In the rows, zero is written as 128.
Each row of numbers stands for one thing and depends on some of the facts below. Use the named rows to name the rest.

Facts:
Q_110 -δ-> Q_666; Q_123 -δ-> Q_664; Q_126 -δ-> Q_714; Q_131 -δ-> Q_904; Q_132 -δ-> Q_285; Q_147 -δ-> Q_837; Q_148 -δ-> Q_285; Q_149 -δ-> Q_535
Q_160 -δ-> Q_505; Q_163 -δ-> Q_180; Q_176 -δ-> Q_606; Q_195 -δ-> Q_505; Q_21 -δ-> Q_908; Q_211 -δ-> Q_714; Q_222 -δ-> Q_751; Q_225 -δ-> Q_285
Q_230 -δ-> Q_606; Q_249 -δ-> Q_606; Q_251 -δ-> Q_719; Q_255 -δ-> Q_714; Q_276 -δ-> Q_535; Q_277 -δ-> Q_904; Q_294 -δ-> Q_533; Q_296 -δ-> Q_285
Q_300 -δ-> Q_940; Q_309 -δ-> Q_334; Q_319 -δ-> Q_908; Q_32 -δ-> Q_511; Q_324 -δ-> Q_67; Q_326 -δ-> Q_676; Q_330 -δ-> Q_243; Q_340 -δ-> Q_664
Q_343 -δ-> Q_958; Q_353 -δ-> Q_751; Q_357 -δ-> Q_201; Q_363 -δ-> Q_285; Q_371 -δ-> Q_958; Q_379 -δ-> Q_958; Q_388 -δ-> Q_804; Q_396 -δ-> Q_48
Q_40 -δ-> Q_820; Q_420 -δ-> Q_751; Q_426 -δ-> Q_511; Q_429 -δ-> Q_511; Q_43 -δ-> Q_606; Q_433 -δ-> Q_826; Q_441 -δ-> Q_492; Q_450 -δ-> Q_533
Q_457 -δ-> Q_820; Q_469 -δ-> Q_285; Q_488 -δ-> Q_535; Q_502 -δ-> Q_243; Q_513 -δ-> Q_804; Q_515 -δ-> Q_631; Q_518 -δ-> Q_244; Q_529 -δ-> Q_820
Q_537 -δ-> Q_244; Q_541 -δ-> Q_201; Q_544 -δ-> Q_606; Q_55 -δ-> Q_948; Q_564 -δ-> Q_335; Q_575 -δ-> Q_285; Q_576 -δ-> Q_958; Q_598 -δ-> Q_666
Q_600 -δ-> Q_244; Q_609 -δ-> Q_367; Q_613 -δ-> Q_676; Q_627 -δ-> Q_67; Q_632 -δ-> Q_666; Q_647 -δ-> Q_475; Q_650 -δ-> Q_948; Q_68 -δ-> Q_820
Q_680 -δ-> Q_334; Q_681 -δ-> Q_244; Q_692 -δ-> Q_2; Q_702 -δ-> Q_751; Q_703 -δ-> Q_719; Q_708 -δ-> Q_908; Q_732 -δ-> Q_67; Q_744 -δ-> Q_930
Q_763 -δ-> Q_869; Q_809 -δ-> Q_201; Q_82 -δ-> Q_719; Q_831 -δ-> Q_606; Q_833 -δ-> Q_180; Q_84 -δ-> Q_367; Q_85 -δ-> Q_535; Q_853 -δ-> Q_606
Q_861 -δ-> Q_535; Q_864 -δ-> Q_676; Q_866 -δ-> Q_908; Q_883 -δ-> Q_719; Q_884 -δ-> Q_492; Q_905 -δ-> Q_67; Q_911 -δ-> Q_664; Q_919 -δ-> Q_335
Q_923 -δ-> Q_285; Q_938 -δ-> Q_714; Q_952 -δ-> Q_285; Q_954 -δ-> Q_826; Q_961 -δ-> Q_908; Q_978 -δ-> Q_714; Q_99 -δ-> Q_243; Q_996 -δ-> Q_714
Q_126 -ζ-> Q_804; Q_126 -ζ-> Q_853; Q_2 -ζ-> Q_919; Q_2 -ζ-> Q_296; Q_2 -ζ-> Q_948; Q_225 -ζ-> Q_324; Q_225 -ζ-> Q_954; Q_230 -ζ-> Q_371
Q_243 -ζ-> Q_492; Q_243 -ζ-> Q_343; Q_243 -ζ-> Q_708; Q_243 -ζ-> Q_131; Q_244 -ζ-> Q_251; Q_244 -ζ-> Q_978; Q_244 -ζ-> Q_396; Q_276 -ζ-> Q_632
Q_276 -ζ-> Q_475; Q_285 -ζ-> Q_163; Q_285 -ζ-> Q_541; Q_300 -ζ-> Q_201; Q_300 -ζ-> Q_996; Q_319 -ζ-> Q_82; Q_319 -ζ-> Q_21; Q_353 -ζ-> Q_681
Q_353 -ζ-> Q_613; Q_353 -ζ-> Q_326; Q_353 -ζ-> Q_277; Q_357 -ζ-> Q_396; Q_379 -ζ-> Q_363; Q_379 -ζ-> Q_703; Q_388 -ζ-> Q_744; Q_426 -ζ-> Q_163
Q_433 -ζ-> Q_343; Q_433 -ζ-> Q_222; Q_441 -ζ-> Q_371; Q_441 -ζ-> Q_363; Q_441 -ζ-> Q_131; Q_441 -ζ-> Q_751; Q_441 -ζ-> Q_533; Q_511 -ζ-> Q_804
Q_535 -ζ-> Q_211; Q_535 -ζ-> Q_631; Q_55 -ζ-> Q_160; Q_55 -ζ-> Q_744; Q_55 -ζ-> Q_837; Q_55 -ζ-> Q_469; Q_606 -ζ-> Q_335; Q_606 -ζ-> Q_84
Q_606 -ζ-> Q_255; Q_609 -ζ-> Q_475; Q_609 -ζ-> Q_163; Q_67 -ζ-> Q_515; Q_67 -ζ-> Q_131; Q_676 -ζ-> Q_904; Q_676 -ζ-> Q_131; Q_676 -ζ-> Q_631
Q_68 -ζ-> Q_763; Q_680 -ζ-> Q_864; Q_702 -ζ-> Q_326; Q_809 -ζ-> Q_163; Q_809 -ζ-> Q_367; Q_809 -ζ-> Q_866; Q_809 -ζ-> Q_334; Q_820 -ζ-> Q_564
Q_826 -ζ-> Q_961; Q_826 -ζ-> Q_396; Q_831 -ζ-> Q_367; Q_869 -ζ-> Q_84; Q_869 -ζ-> Q_147; Q_869 -ζ-> Q_251; Q_869 -ζ-> Q_631; Q_869 -ζ-> Q_277
Q_869 -ζ-> Q_334; Q_883 -ζ-> Q_961; Q_884 -ζ-> Q_371; Q_884 -ζ-> Q_908; Q_884 -ζ-> Q_763; Q_911 -ζ-> Q_475; Q_911 -ζ-> Q_420; Q_911 -ζ-> Q_948
Q_923 -ζ-> Q_110; Q_923 -ζ-> Q_96; Q_923 -ζ-> Q_326; Q_930 -ζ-> Q_492; Q_938 -ζ-> Q_450; Q_938 -ζ-> Q_864; Q_952 -ζ-> Q_340; Q_952 -ζ-> Q_309
Q_952 -ζ-> Q_763; Q_958 -ζ-> Q_457; Q_958 -ζ-> Q_326; Q_958 -ζ-> Q_575; Q_123 -ε-> Q_126; Q_131 -ε-> Q_833; Q_131 -ε-> Q_708; Q_131 -ε-> Q_251
Q_131 -ε-> Q_99; Q_132 -ε-> Q_954; Q_132 -ε-> Q_492; Q_132 -ε-> Q_43; Q_160 -ε-> Q_276; Q_160 -ε-> Q_650; Q_160 -ε-> Q_441; Q_160 -ε-> Q_598
Q_160 -ε-> Q_930; Q_160 -ε-> Q_68; Q_176 -ε-> Q_627; Q_176 -ε-> Q_837; Q_2 -ε-> Q_363; Q_2 -ε-> Q_864; Q_2 -ε-> Q_702; Q_243 -ε-> Q_249
Q_243 -ε-> Q_55; Q_294 -ε-> Q_488; Q_294 -ε-> Q_908; Q_294 -ε-> Q_864; Q_294 -ε-> Q_958; Q_326 -ε-> Q_230; Q_326 -ε-> Q_163; Q_326 -ε-> Q_958
Q_343 -ε-> Q_609; Q_343 -ε-> Q_744; Q_371 -ε-> Q_820; Q_371 -ε-> Q_429; Q_371 -ε-> Q_809; Q_371 -ε-> Q_330; Q_40 -ε-> Q_763; Q_426 -ε-> Q_340
Q_426 -ε-> Q_940; Q_426 -ε-> Q_211; Q_426 -ε-> Q_225; Q_426 -ε-> Q_285; Q_426 -ε-> Q_334; Q_426 -ε-> Q_388; Q_433 -ε-> Q_277; Q_433 -ε-> Q_911
Q_433 -ε-> Q_396; Q_469 -ε-> Q_319; Q_469 -ε-> Q_244; Q_535 -ε-> Q_576; Q_535 -ε-> Q_744; Q_535 -ε-> Q_708; Q_535 -ε-> Q_330; Q_575 -ε-> Q_940
Q_575 -ε-> Q_744; Q_575 -ε-> Q_513; Q_600 -ε-> Q_230; Q_600 -ε-> Q_826; Q_613 -ε-> Q_363; Q_613 -ε-> Q_537; Q_613 -ε-> Q_255; Q_613 -ε-> Q_703
Q_632 -ε-> Q_363; Q_632 -ε-> Q_908; Q_632 -ε-> Q_564; Q_664 -ε-> Q_492; Q_664 -ε-> Q_744; Q_664 -ε-> Q_809; Q_680 -ε-> Q_869; Q_714 -ε-> Q_732
Q_719 -ε-> Q_529; Q_719 -ε-> Q_429; Q_719 -ε-> Q_126; Q_719 -ε-> Q_978; Q_82 -ε-> Q_952; Q_82 -ε-> Q_211; Q_82 -ε-> Q_285; Q_82 -ε-> Q_702
Q_84 -ε-> Q_309; Q_85 -ε-> Q_751; Q_884 -ε-> Q_647; Q_905 -ε-> Q_681; Q_905 -ε-> Q_502; Q_905 -ε-> Q_826; Q_905 -ε-> Q_48; Q_948 -ε-> Q_335
Q_948 -ε-> Q_340; Q_948 -ε-> Q_529; Q_948 -ε-> Q_804; Q_948 -ε-> Q_96; Q_948 -ε-> Q_631; Q_948 -ε-> Q_225; Q_948 -ε-> Q_533; Q_948 -ε-> Q_702
Q_110 -γ-> kluvur; Q_123 -γ-> kluvur; Q_126 -γ-> kluvur; Q_131 -γ-> klaflo; Q_132 -γ-> mano; Q_147 -γ-> dograk; Q_148 -γ-> dograk; Q_149 -γ-> kluvur
Q_160 -γ-> mano; Q_163 -γ-> sketri; Q_176 -γ-> mano; Q_180 -γ-> staskas; Q_195 -γ-> mano; Q_2 -γ-> sketri; Q_201 -γ-> kluvur; Q_21 -γ-> klaflo
Q_211 -γ-> mano; Q_222 -γ-> dograk; Q_225 -γ-> staskas; Q_230 -γ-> sketri; Q_243 -γ-> kluvur; Q_244 -γ-> mano; Q_249 -γ-> dograk; Q_251 -γ-> mano
Q_255 -γ-> sketri; Q_276 -γ-> klaflo; Q_277 -γ-> klaflo; Q_285 -γ-> klaflo; Q_294 -γ-> kluvur; Q_296 -γ-> dograk; Q_300 -γ-> staskas; Q_309 -γ-> dograk
Q_319 -γ-> sketri; Q_32 -γ-> staskas; Q_324 -γ-> staskas; Q_326 -γ-> dograk; Q_330 -γ-> kluvur; Q_334 -γ-> klaflo; Q_335 -γ-> staskas; Q_340 -γ-> dograk
Q_343 -γ-> kluvur; Q_353 -γ-> staskas; Q_357 -γ-> mano; Q_363 -γ-> staskas; Q_367 -γ-> dograk; Q_371 -γ-> kluvur; Q_379 -γ-> kluvur; Q_388 -γ-> klaflo
Q_396 -γ-> klaflo; Q_40 -γ-> klaflo; Q_420 -γ-> staskas; Q_426 -γ-> klaflo; Q_429 -γ-> klaflo; Q_43 -γ-> klaflo; Q_433 -γ-> dograk; Q_441 -γ-> kluvur
Q_450 -γ-> klaflo; Q_457 -γ-> staskas; Q_469 -γ-> sketri; Q_475 -γ-> staskas; Q_48 -γ-> klaflo; Q_488 -γ-> mano; Q_492 -γ-> sketri; Q_502 -γ-> sketri
Q_505 -γ-> dograk; Q_511 -γ-> dograk; Q_513 -γ-> klaflo; Q_515 -γ-> sketri; Q_518 -γ-> mano; Q_529 -γ-> staskas; Q_533 -γ-> dograk; Q_535 -γ-> staskas
Q_537 -γ-> klaflo; Q_541 -γ-> sketri; Q_544 -γ-> dograk; Q_55 -γ-> dograk; Q_564 -γ-> dograk; Q_575 -γ-> klaflo; Q_576 -γ-> dograk; Q_598 -γ-> staskas
Q_600 -γ-> sketri; Q_606 -γ-> klaflo; Q_609 -γ-> klaflo; Q_613 -γ-> dograk; Q_627 -γ-> klaflo; Q_631 -γ-> dograk; Q_632 -γ-> klaflo; Q_647 -γ-> kluvur
Q_650 -γ-> sketri; Q_664 -γ-> staskas; Q_666 -γ-> sketri; Q_67 -γ-> kluvur; Q_676 -γ-> klaflo; Q_68 -γ-> mano; Q_680 -γ-> sketri; Q_681 -γ-> kluvur
Q_692 -γ-> staskas; Q_702 -γ-> sketri; Q_703 -γ-> sketri; Q_708 -γ-> sketri; Q_714 -γ-> staskas; Q_719 -γ-> mano; Q_732 -γ-> mano; Q_744 -γ-> staskas
Q_751 -γ-> mano; Q_763 -γ-> staskas; Q_804 -γ-> sketri; Q_809 -γ-> klaflo; Q_82 -γ-> klaflo; Q_820 -γ-> klaflo; Q_826 -γ-> kluvur; Q_831 -γ-> klaflo
Q_833 -γ-> staskas; Q_837 -γ-> klaflo; Q_84 -γ-> klaflo; Q_85 -γ-> klaflo; Q_853 -γ-> sketri; Q_861 -γ-> kluvur; Q_864 -γ-> kluvur; Q_866 -γ-> mano
Q_869 -γ-> mano; Q_883 -γ-> mano; Q_884 -γ-> staskas; Q_904 -γ-> kluvur; Q_905 -γ-> klaflo; Q_908 -γ-> mano; Q_911 -γ-> kluvur; Q_919 -γ-> klaflo
Q_923 -γ-> dograk; Q_930 -γ-> klaflo; Q_938 -γ-> dograk; Q_940 -γ-> klaflo; Q_948 -γ-> mano; Q_952 -γ-> klaflo; Q_954 -γ-> kluvur; Q_958 -γ-> klaflo
Q_96 -γ-> staskas; Q_961 -γ-> klaflo; Q_978 -γ-> kluvur; Q_99 -γ-> kluvur; Q_996 -γ-> kluvur

Some things and their rows:
Q_357: [120 111 125 101  88 101 124 124 146 118 116 123 149 130 108 124 146 113
  42 118 159 151 184 137 122 146]
Q_600: [135 151 128  98 116  89 132 118 132 128 115 135 128 129 113 146 135 121
  50 104 142 112 194 151 118 149]
Q_681: [123 154 125  90 108  61 135 122 138 155  90 140 127 135 127 112 124 112
   7 105 119 130 188 158 116 148]
Q_309: [116 121 135 107 115  61 148 143 163 118 113 155  65 142 104 123 149 122
  41 120 156 118 190 135 122 145]
Q_294: [ 95 125 138 100 107  85 144 111 127 127 119 148 146 125 117 139 131 116
  43  89 130 124 182 152 112 148]
Q_627: [126 119 121 102 107  84 118 127 145 111 107 135 130 128 101 122 142 127
  39 106 165 114 176 144 129 151]
Q_732: [127 119 132 112  89  98 137 130 144 118 120 128 125 135 104 121 141 117
  45 129 142 138 196 138 123 147]
Q_938: [131 118 113  93 102  86 113 132 167 115 131 108 140 125  93 140 152 106
  49 112 166 131 197 137 113 148]
Q_82: [125 127 111 110 111  61 129 124 119 114 108 159 131 138  94 127 120 129
  61  93 153 127 156 140 130 169]
Q_702: [128 138  94 106 108  73 118 108 149 147  99 100 121 135 121 126 146  97
  38  86 136 105 191 144 100 160]
Q_457: [136 157 103 100 126  85 123 120 112 133  89 142 130 132 108 135 131 148
  35 104 139  92 173 162 130 164]
Q_40: [133 145 130  94 112  56  98 137 149 130 117 129 128 132 104 131 131 115
  42  96 156 139 174 132 131 158]
Q_866: [131 127 106 103  86  98 144 124 136 130  97 148 141 152  98 119 133 125
  29 132 140 148 179 162 127 155]
Q_21: [134 149 124  95 122  50 116 139 150 129 105 130 120 138 103 123 133 117
  33  99 156 132 176 142 134 158]
Q_371: [107 124 148  94 116  40 186 156 109 131 124 204  89 117 100 123 137 121
  43 112 114 104 187 135 103 142]
Q_631: [108 140 100 109 115  42 155 125 152 141  70 164  66 163 109 105 127 104
  45 104 140 133 173 128 118 168]
Q_714: [135 164 115  96 133  59  98 138 146 137 106 116 130 119 108 134 129 118
  42  85 147 112 184 140 129 156]
Q_334: [122 142  92 103 112  59 124 125 134 145  67 142 114 153 103  99 117 118
  38  94 138 138 164 139 132 171]
Q_869: [120  96 120 101  91 120 112 135 154 121 116 101 154 127 109 124 139  94
  48 115 153 148 199 126 131 146]

Name these rows:
No name comes twice in this set of rows, the named rows included.
[128 149  92  99 131  89 125 125 116 138  58 158 127 142 115 130 124 141
  32  95 141 106 165 159 141 161]	Q_475
[ 98 106 172 100 114  90 120 144 145 125 163 107 106  95 118 133 156 109
  41 105 144  94 208 132 108 124]	Q_441
[120 107 119 100  96  98 118 130 135 131 138 101 155 104 106 130 148  93
  29 101 136 108 210 140  97 143]	Q_126
[123 104 112 108 106  99 109 123 135 110 117 106 140 129  96 126 149 121
  56  99 163 115 182 135 126 158]	Q_388
[114 128 133  94 109  97 104 129 150 153 113  94 138 124 128 124 140  89
  34  89 131 133 204 138 126 137]	Q_826
[ 90 123 136 101 103  92 103 145 143  97 145 106 111 115 107 123 148 106
  72  98 177  84 172 122 119 153]	Q_952
[109 131 141 106 124  29 158 157 122 109 111 199  81 134  87 122 132 144
  54 112 143 111 165 133 125 155]	Q_131
[111 116 150 107 125  80 104 145 150 115 126 121  98 120  98 120 141 123
  47  99 172 106 183 124 145 140]	Q_930
[130 144  93 109 123  94 124 122 120 127 105 117 126 122 103 130 147 140
  53  98 144  72 187 141 121 168]	Q_529
[112 133 125 110 102  92 163 101 118 140 107 132 108 135 119 117 130 131
  20 107 122 110 188 157 113 155]	Q_864
[124 151 111 100 114  97  90 119 149 141 113  98 158 122 122 149 128  86
  67  73 148 138 189 133 124 163]	Q_2
[111 120 102 111  83  78 152 121 125 128  90 173 153 150  93 119 109 105
  56  99 132 169 168 145 126 164]	Q_948
[ 87 156 140 104 139  52 139 144 137 116 112 151  48 136 119 117 126 136
  42  93 153  50 156 144 119 153]	Q_363
[129 132 149 101 111  82 136 146 157 111 147 128 111 131  97 146 150 106
  73 121 159 132 200 126 125 144]	Q_433

The same things again, as new rows of numbers:
Some rows with their names:
Q_343: [113 140 141 110  95 134 146 123 134 108 108 128 149]
Q_744: [148 144 143 135 116 107 149 143 110 126 110 126 138]
Q_396: [143  98 121 154  93 130 164  89 120 141 109  98 140]
Q_732: [141 157  78  70 147 104 113 143 116 129 100 108 205]
Q_833: [150 143 144 135 109 110 148 143 108 129 110 128 134]
Q_131: [ 96 114 150 132  76 149 162 101 136 104 101 118 133]
Q_251: [151 157 106  94 146 100 123 135 118 110  92 123 143]
Q_544: [125 133 149 121 120 116 149 131 114 129 104 125 124]
Q_300: [137 122 110 140 169 128 117 132 149 142 159 116 147]
Q_201: [123 136 157 126 104 145 120 130 112 118 126 156 120]
Q_961: [107 109 148 142  72 148 163 101 130 117 101 116 123]
Q_537: [104 109 142 153  79 127 163 123 113 129 108 114 107]
Q_285: [104  63  88 195 168 175  93 115 204 196 181 164   6]
Q_647: [126 135 144 142 102 106 157 125 124 112 106 121 114]
Q_702: [113 145 105 121 189  80  87 161  91 114 180  92 174]
Q_513: [107 107 145 151  80 128 161 118 108 127 108 119 108]
Q_866: [145 159 101  75 143 109 113 144 150 114 104 133 139]
Q_631: [140 133 173 148 123 139 121 134 107 127 120 161 106]
Q_126: [120 108  84 172 171 126 133 107 119 144 162 106 143]

Rows to name:
No name comes twice in this set of rows, the named rows included.
[131 129 138 134 162 158  83 129 160 128 168 155 138]	Q_535
[180 126 110 127 217 138  77  99 129 127 163 151  71]	Q_244
[105 141  79 108 172 116 103 129 203 120 134 106 230]	Q_680
[127 129 119 136 115 123 153 122 114 121 121 118 150]	Q_996
[103  62  77 176 153 143 119 131 209 202 178 132  32]	Q_609
[118 138 139 121  95 141 151 110 135 102  99 119 159]	Q_371
[153 146 166 141 121 130 118 141 100 131 126 160 114]	Q_335
[ 88  67  82 153 146 159 115 134 238 190 178 136  44]	Q_426
[136 148 117 115 143 153 112 141 117 138 145 160 218]	Q_714
[137 152 148 112 109 110 133 152 112 112 124 122 153]	Q_457
[ 86  85 101 159 153 143 131 102 148 163 150 106  98]	Q_831
[120 110 119 151 156 159  97 102 132 136 160 140 134]	Q_67
[ 79 103 148 168 148 133  87 133  90 126 195 126 121]	Q_958
[129 135 112 119 186 149  80 126 165 133 162 151 136]	Q_2

